Each row is followed by its group and then its class within the group.
[ -5   0  16  15   3 -16  25  -2  21  33  -1 -12   0   3 -12   2 -12  -9
  -6  -3  16  -6 -14   2   1  -9   3  -6  -4  -3   7 -12  -1  -6  13   6
   8  -7  -9  11  21   0  -4   1  -6  -7   5  14 -14 -42 -11   8  -4  -4
   4  -2   1   7  -1  -3 -25   2 -15   3  -6  -2  -6   5  -1 -17   5   8
  25   9  -8 -11 -11  -3   1  -2 -12  -2  11 -15  -1   3  -9   7   2   6
   0  15  27   0 -17  10 -10   0 -15  -5   2 -12  -2  -2 -11  -7   8   7
  15 -19   7 -12   0   5   0   8  -1  12  25 -15   0   2  14   9  -3  -3
   1   1 -20   5   6   3   5 -31   8   9  -2  -1  21   2  10  -2   4   3
   7  -5  -3  -7   6  -6  -1  12   1]  X.<46>
[  3  -5   9  27   4  -4   6 -19  -1   2   7  -6  -8   3 -12   8  -2  -3
  -3 -23  23  -1  -4   0  -3 -10  -3   6  -6   1   2  -7 -11  -4   0   7
   7  -1  -7  11   9 -13  13  -8  -6   8  -8   4 -10 -25  -5  -1   1  -2
   8   2  11   8  -2  -8 -12  -3 -20   6   0  -4  -3 -11 -36  -9   5  -4
  15   2  -9  -7 -16  10  -1 -20 -10  -4   0  -7  -3   2   5 -11  -1  -2
  -1   1  17  -6  -6   1   3   7 -14   4   9  -5   4   2 -15  -7   4   1
   4  -6   4  -8   2   2 -10   2  -6   7  27 -10  -3   0   0  13   0   0
  -3   2  -9   6   4   3   3 -42   4   5 -12  -5  16  12   0  -4  10  -3
   2 -10  -7  -8   1   4  -4  -5  12]  X.<42>
[  4  -3  -1  -9   6  -4  -9  12 -17  21  -6 -11   8  -8 -14  13  -3 -10
   3   6   9  -9   7  -2   2  -5  -2  -5  -9   2  -3  -6  -9  14  -4  10
   4  -8 -20  34   7   3  24   1  -2   4  -5  -6  -7 -15  -8  44   4  -7
  -4  -7  -7   4   2  -2   3  20 -50   1  15   0  -2  -2  11   0  45   0
  34  -2  -2  -7 -29  11 -10   9  -7  -3   3  -1  -4  -4   2  -8  14  -6
  10   7  14   7  10  14   4  -5 -13 -11   6   7 -10   0  -4  -2  15  -9
  -4   1   7  -8  -6  -1 -20   0   1   6   2 -32  -9   9  -4  14   2   6
  14   1   5  10   1   7  11 -13   1  14  -9 -13   2  17  -7 -21   5   8
 -13  -5  -6   8  12   2   4  -2 -19]  Y.<36>
[  0  -2  12  30  12 -19  16 -15  11  38   3 -11   3   8 -22  -2  -3  -8
  -9 -10  10  -3 -11   8   5  -9   8  -4   7 -12  12 -15  -6 -15   6  17
   6  -5  -5  17  14  -5  18 -20  -4  -8  -1  13 -13 -50 -12  -8  -6   3
  -5 -12  -6  19   4  11 -19   3   1  -1  -6   0 -11   7  -9 -15   6   8
  31  -4   1  -9 -10  -8  -2  -4  -4   7  -1 -15  11  -2   2 -17 -14   4
  -4  23  23  -4 -16  13 -19   2 -27   2  10  -7   1  14 -17 -11  11   0
  16 -23   1  -9   1   7   9   5  -2   9  34  -8   0  11  16  14   9  -5
   0   3 -23   6   3   4  -2 -50  10   8 -19  -8  26   1  18   5   7   7
  16  -7  -2  -3  -1  -2 -19   3   6]  X.<46>
[  2  -1   7  21   8  -6   7  -7  10  29  -2  -6   4   4  -5   9  -7  -5
 -10 -10  14  -3  -8   1  -1 -11  -2  -9  -9  -9   7  -5   7   4 -14  15
  -3  -9  -5   4  14   9   2 -13  -5 -12   1   6 -12 -48  -4 -14  -3  -5
 -10  -2  -6   6   7  -6 -12  -3 -19  -2  11  -3  -1  -2  -1 -13   0  -1
  11   0  -1 -16  -4  -3  -4   4 -11  -6   4  -8  -1   1   3 -10   1   0
   0  13  20  -5 -10   8  -6  10 -14   4   7  -5   2  -2 -19  -5   5   0
   5  -4   5  -4  -5   3   2  -3  -3   4  29  -7  -5   5   5   6   7   2
   0   2 -21   2   1   5   5 -28   1  16 -14  -6  25   5  11   0  18   5
   7  -3  -3 -14   5   1 -22  15   9]  X.<46>
[ -1   5   8  21  -2 -20  10   8  13  19  -1  -3   3  11  -4   0 -10 -15
  -7   6   2   5 -20   1   2  -8   3   4  -7  -3   2  -6   3  -3  -1   9
   7  -1  -6  12   8 -12  26  -7  -4  14 -10  10   1 -37   4  -9   3  -7
   4   1  -6  10   2   2   4  -2 -29  -3   1   1   3   7  -1 -18  -2   1
   9  -1  -6  -3 -17   0  -1   4 -13   2   6  -9  -1  -2   7   0  -1   5
   0  10  11  -7  -8   0   0   5 -16   9   9  -5   0  -2 -18  -9 -14   2
   4 -15   5  -4  -4   8 -11  -1  -6   5  23 -13  -3  13   0  -2   0  -6
   1   4 -13  -1  -3  10   2 -23   0  16  -8 -10   8   5   8   2   0   4
   7 -10   8  -5   5   1 -14   5  10]  X.<41>
[  0  -4  -3  23   7   7   3   0 -17   9   7  -2   3 -11  -5   1 -15   4
  -4 -30   9  -9  15   5   0  -7  -2  -8  -2 -10   6  -3 -17   2  10  16
   1  -2 -11  10   6  -4  21  -3  10 -13   2  -4  -7 -11 -24  31   9  -2
   9   2   5   4  -2  -6 -13 -11 -24   1  -9  -2  -3  -1   6  -6  12   1
  24  -8  -4  -4  -8  -1   2   5 -11   8  -3 -11   4   8   2   5   8 -11
   4  -2  11  -4  -8  17   0   3 -14  -2   2  -6  10   2   5  -2  13 -36
  -3  -2   0 -14   3   1 -12  12 -15  12  22  -7  -4  -3  -8  21   1   2
  -1   2   2   5   4   0   4 -30   4   5 -12  -6  -1   6  14  -7  15   0
   4  -3   0 -12  11  -2   0  -5   9]  Y.<36>
[  6  -5  -5  -6   7   8  -1   5  -4   6 -16  -8   5  -1  -8   7  -3  -5
  -3 -25  -5  -4  15  -2 -12 -27  -6  -9  -2   3   6  -8  -5   3 -13  11
   1  -8  -7  12   4  -5  15  -6   2  -2  -6   0  -4 -24  -8  19   4   3
  -6   2   5  18   2  -7  13   0 -48  -1   5  -2  -3  -7   3  -3   7  -2
  27  -6  -6  -3 -16   5  -7   2 -13   0  -9   3   2  10  12  -7   6  -4
   3  -5  -1 -10   0  29   9   3 -13   0   7  -6   5  -9   3  -6   6  -2
  -2  -2   3  -9   2   1  -7   3  -5   7   7 -13  -4   6   0  22   1   5
   0   0   1   5  -1   7   3 -20  11  11 -14 -23   4   8  -3  -8   9   4
  -4  -8  -9 -12   2   0   4   0   6]  Y.<36>
[ -1   1   8  16   6 -20   7  -4   5  27  -1  -1   8  13  -9  -3  -7  -5
  -3  14   6  -1 -12   3   0 -10   3   5  -1   0  -2  -2  -6  -3   8   8
  -1  -2  -6  16   8 -16  11  -2  -5   2  -4  -4  -3 -30  -8   7   1   0
   1 -11  -5  17   1   1 -11   8 -22   0  -4   3  10   4   1 -10   2   2
  14  -6  -7  -8 -13  -3  -3  -2  -3  -2   2 -10   1   0   1  12   0   3
  -1   6  22   4 -11   8  -6   2 -13  -5   4   2   0   0 -28  -5   1   2
   4  -2  -4  -6  -3   1  -7  -1  -7   4  18 -14  -3   5   7  10   0   3
   5  -4 -17   0   0   2   6 -31  -9  14 -11  -6  14   3   6  -8  -1   7
   2 -10  -3  -5   6   2   1   2  10]  X.<41>
[  7  -3   3  -7  11  25   7  -6   5  29   1   2   1  -8  -3   4   3   6
   1 -13   4  -4  15   1  -8  -9  -2 -18   2   2  -1  -5 -22   2   7   2
  -2 -11   0  24   4  -6  17  -9   3 -15   6   3  -8 -38 -15  33   1   5
   0   3   9   8  -7  -4  -5   7 -40   2  -5 -10   3  -7  -7   0  19  -1
  48  -1   3   7 -12  -8  -4  -3  -4   3  -2  -6   5   9  -1   8   7  -2
  10   6   7  -5  -4  17  -4   3 -22 -12  -5   7   8  -5   8   2  17  -4
  -1 -11   5 -15  -1   4  -1   5 -11  10  -7 -12 -14  13   4  26  -3   1
  -1   2 -12   3  10  -1   3 -26   6  -1 -13 -16  15  -1   1   0  -7  -7
   9  -4   5  -4  -3  -5  -2  13  -8]  Y.<33>
[ 13 -13   3   3  -1  12   7  -7 -27  27   1 -13   7  -4  -9  11   7  -1
   1  10   3  -7  11   2   0  -7  -2  -4 -10   8  -1 -15 -13  13  10  14
   2 -10 -13  27  -1  -9  25 -15   7  -6  -7   0   4 -19 -11  50   4  -1
  -6  -3   1  -3  10  -5   9  16 -50   0   3  -5  -3  -3   6   5  21  -5
  41 -14  -2  -4 -21  -4  -7  -5 -10  11   0   1  -1   1   2  -8  -6  -1
   4   3  16   7   5   7 -11  -1 -22  -9   8  -1 -16   3   0   1  14   0
   0   8  12 -13 -26  -5 -19   7  -8  17 -13 -24 -13  14  -8  11   0  -1
   6   0  -7  12   8   2   4 -32   2  15  -8 -19  12   4   1  -6  11   4
   3  -2 -10  -9  -2   1 -10  -6  -9]  Y.<33>
[ 10   3  -4   7   5   2  12   1  -7  32  -5 -13   7  -1  -3  15   0  -9
   1  10  -4   1   4   0  -4  -5   6   3 -17  14  -5 -11   6  19  14   7
   6 -10  -8  28   4  -2   4   4   6  18 -14  -5  13 -22 -12  30  -2  -9
  -8  -1  -9   3  13  -8  24   8 -50  -4   4  -1   4   1  13 -18   4  -6
  35 -10  -1  -4 -26   9 -14  10  -6 -14   5  -1   0  -9  -5   5  27 -42
  12  -3  19  -8   1  -5   9   4 -20  -5  14  18 -11  -3 -12  -9  -1   7
  -9  -3  19  -5 -28   5 -28 -11  -7  16  -5 -19 -17  15  -8  18  -7  10
  17  -4  -2  -4  -1  -3   7 -18 -11  37 -15 -20  10   6  -8 -18  21   1
  -7 -10   2  -7   4   2  -2   3  16]  Y.<33>
[  2   2  15  17   5   5  33 -15  16  32  -1 -11  -7   0 -13   3  -6  -5
 -37 -18  10  -6 -17  -2   0 -14   1   0  -1  -6   2 -13 -17 -17  13   7
   7 -15  -4  14  11   4   8 -18 -11   4  -2  12 -16 -50  -5  22   5   5
  -4   1  -1   5  -7   9 -30  -2 -24  -1  -8  -2 -11   0 -10  -7  14   5
  45   1   3  -1 -12 -14   9   3  -8   9   6 -13   5  -1 -10   2 -12   6
   2  16  34 -24  -8   0 -25   6 -12  -5   8 -12   2   6 -17  -8  -9   0
   7 -15  13  -9  -9   5  11  14  -9   6  29  -5 -12   8  10  -4   2 -14
   2   6 -25   0  12   4   8 -41  24   7  -5 -13  30   2  18  14   9   6
  16  -5   4  -8   4   3 -19  12  -4]  X.<46>
[  5   0   5  16  -3 -15  10  -1  15  33 -12   1   0   1   3  16   1 -14
  -6   9  -5   1 -20   0   6  -6   6  -4 -12  -5   3 -12   7   5  -7   9
   6   4 -17   9   7  -2  -8  -1 -13  11  -7  -1  -3 -41   1 -10   0  -8
   0   3 -12   5   3  -3  10   9 -50  -3  13  11  -3   6   0  -6   1  -1
   6   5  -6  -9 -18  13  -4  -1 -10  -5   6  -5   6  -8   0   8  20   6
  -2   3  15   0  -7  -2   5  -2  -5   0   9   3  -2  -2 -19 -50 -10  -1
  -5 -15   2   3   2   4 -15  -3   1   7  11 -16  -5   6  -3  -4  -5  10
   8   1 -13  -1  -3   5  14 -10  -3  30 -10  -2   8   8   1  -9   5   5
   0 -10   2  -4  10   3 -19  15  11]  X.<41>
